Below is a small trained network, with its code and all its weights. Each question gives an input and a class and asks what happens when units are switched off, that is, made to give their printed mean instead of their output.

import numpy as np


def w(rows, s, z=0):
    codes = np.array(rows[::2]) - 128.0
    scale = np.full(codes.shape[1], s)
    scale[-1] = z or s
    return codes * scale


def norm(h):
    return h / np.sqrt((h * h).mean(-1, keepdims=True) + 1e-5)


def f(y):
    return y / 2 * (1 + np.tanh(0.7978845608 * (y + 0.044715 * y**3)))


def log_softmax(a):
    a = a - a.max(-1, keepdims=True)
    return a - np.log(np.exp(a).sum(-1, keepdims=True))


def net(x, mask):
    res = np.array(x, float).reshape(1, 5) / 4 @ E
    u = 0
    for l in range(3):
        y = f(norm(res) @ A[l][:, :-1].T + A[l][:, -1])
        res = res + np.where(mask[u : u + 5], y, B[l][:, -1]) @ B[l][:, :-1]
        u += 5
    return log_softmax(norm(res)[-1] @ U[:, :-1].T + U[:, -1])


A, B = {}, {}
E = w([
[133,101,95,138,155,122,198,82],'x0',
[107,166,94,158,161,106,176,72],'x1',
[107,158,125,56,194,3,171,151],'x2',
[83,212,135,193,123,137,71,116],'x3',
[75,179,220,186,147,150,224,127],'x4',
],0.0039)
A[0] = w([
[108,183,100,189,124,148,107,87,3],'0.n1',
[107,172,253,130,148,115,115,181,79],'0.n2',
[137,124,139,146,108,208,94,140,64],'0.n3',
[142,131,130,105,134,122,200,133,88],'0.n4',
[114,178,217,173,133,114,171,193,63],'0.n5',
],0.0071,0.0024)
B[0] = w([
[132,124,50,130,103,128,173,83,176],'0.n1',
[2,74,104,54,49,159,148,97,252],'0.n2',
[224,80,209,194,123,90,77,115,212],'0.n3',
[127,156,166,87,146,203,217,105,170],'0.n4',
[11,155,153,41,92,147,59,191,254],'0.n5',
],0.0057,0.0029)
A[1] = w([
[150,144,74,129,99,27,98,232,224],'1.n1',
[52,168,41,186,87,109,143,37,83],'1.n2',
[183,62,189,236,60,255,62,95,3],'1.n3',
[100,223,72,242,137,141,167,57,24],'1.n4',
[123,90,135,73,92,169,99,151,37],'1.n5',
],0.0051,0.0018)
B[1] = w([
[109,153,141,71,156,173,107,107,182],'1.n1',
[198,185,128,130,122,182,155,254,166],'1.n2',
[134,103,112,176,53,58,83,91,254],'1.n3',
[133,194,74,146,119,189,105,186,156],'1.n4',
[89,145,46,142,138,132,156,140,157],'1.n5',
],0.0076,0.0046)
A[2] = w([
[180,40,104,137,170,129,254,92,6],'2.n1',
[116,153,129,31,210,138,59,128,225],'2.n2',
[140,111,103,170,169,108,165,75,16],'2.n3',
[117,126,119,104,153,113,210,136,132],'2.n4',
[126,62,118,130,198,194,234,135,69],'2.n5',
],0.0063,0.0026)
B[2] = w([
[185,46,127,49,66,43,172,254,162],'2.n1',
[142,94,117,165,194,151,114,96,252],'2.n2',
[56,137,113,91,148,136,152,202,113],'2.n3',
[155,184,162,202,110,62,137,141,164],'2.n4',
[181,85,105,126,132,77,142,124,161],'2.n5',
],0.0074,0.0045)
U = w([
[18,130,148,84,102,172,109,154,215],'0',
[137,137,154,151,119,140,152,96,3],'1',
[155,102,98,100,246,126,54,80,183],'2',
[186,88,125,99,129,51,187,180,202],'3',
[96,209,186,137,205,83,177,114,54],'4',
[142,133,166,136,130,156,141,139,13],'5',
[163,70,109,191,34,114,45,91,176],'6',
[164,226,70,177,124,193,125,200,156],'7',
],0.013,0.0044)

Each question gives the input, the list of numbers given to net, and the class t.
The units are the neurons (one row each of A and B). Each row of codes is followed by its name. A weight is (code - 128) times the scale printed after its matrix; where a second scale follows, it is the last column's (A, B and U).
mask holds one flag per neuron, layer by layer. A switched-off neuron (its flag False) gives its mean, the last column of its row in B, instead of its output. The means were averaged over made-up inputs and are rounded, as every weight is.
A unit's drop is (log p(t) with every unit on - log p(t) with that unit switched off) / (log p(t) with every unit on - log p(t) with every unit switched off).
most important unit: the unit with the biggest drop
k most important neurons: the k neurons with the biggest drops, biggest first
top k neurons in layer l: the k neurons of layer l with the biggest drops, biggest first
drop of u: that unit's drop, to one decimal
input [0,0,-1,-7,-4], class 3: most important unit -> 0.n5
input [3,3,-4,5,-6], class 7: 2 most important neurons -> (0.n1, 1.n2)
input [-8,0,7,-6,3], class 0: 2 most important neurons -> (0.n2, 0.n5)
input [8,3,-7,-1,5], class 7: 2 most important neurons -> (1.n4, 1.n2)
input [-2,6,8,-7,-7], class 2: top 2 neurons in layer 1 -> (1.n1, 1.n2)
input [8,1,4,5,2], class 7: 2 most important neurons -> (1.n4, 1.n2)
input [0,-7,0,-5,-5], class 2: top 2 neurons in layer 1 -> (1.n1, 1.n3)
input [8,5,-7,5,-4], class 7: 3 most important neurons -> (1.n2, 1.n4, 0.n1)
input [-5,-5,7,-1,0], class 0: 3 most important neurons -> (0.n2, 0.n3, 2.n5)
input [0,5,-3,2,-5], class 7: 2 most important neurons -> (1.n2, 0.n1)
input [4,-1,2,-1,4], class 4: 4 most important neurons -> (0.n5, 2.n4, 1.n3, 0.n4)
input [2,5,-3,-1,7], class 7: 3 most important neurons -> (1.n2, 1.n4, 0.n1)
input [6,-2,3,2,8], class 0: 2 most important neurons -> (0.n5, 0.n2)
input [2,3,-3,6,-8], class 7: most important neuron -> (1.n2)
input [-3,3,8,-5,-4], class 2: 2 most important neurons -> (1.n1, 2.n2)
input [-6,-5,6,-1,0], class 0: top 2 neurons in layer 0 -> (0.n2, 0.n3)
input [-6,5,7,-2,-1], class 2: 2 most important neurons -> (2.n2, 1.n1)
input [6,6,3,0,-6], class 3: top 2 neurons in layer 0 -> (0.n5, 0.n4)
input [-1,-6,6,1,-1], class 2: top 2 neurons in layer 1 -> (1.n3, 1.n1)
input [-1,-4,8,7,-4], class 2: top neuron in layer 2 -> (2.n2)
input [-5,3,-4,3,6], class 0: top 2 neurons in layer 0 -> (0.n5, 0.n2)
input [-1,2,-1,6,-6], class 7: top 2 neurons in layer 0 -> (0.n1, 0.n5)
input [4,5,0,3,5], class 7: drop of 1.n2 -> 0.1
input [6,-2,-2,0,8], class 0: drop of 0.n5 -> 1.8
input [-4,6,4,2,3], class 0: drop of 0.n5 -> 0.5
input [-8,-8,3,8,-4], class 2: drop of 2.n2 -> 0.5
input [7,8,0,-3,-6], class 3: most important neuron -> (2.n1)
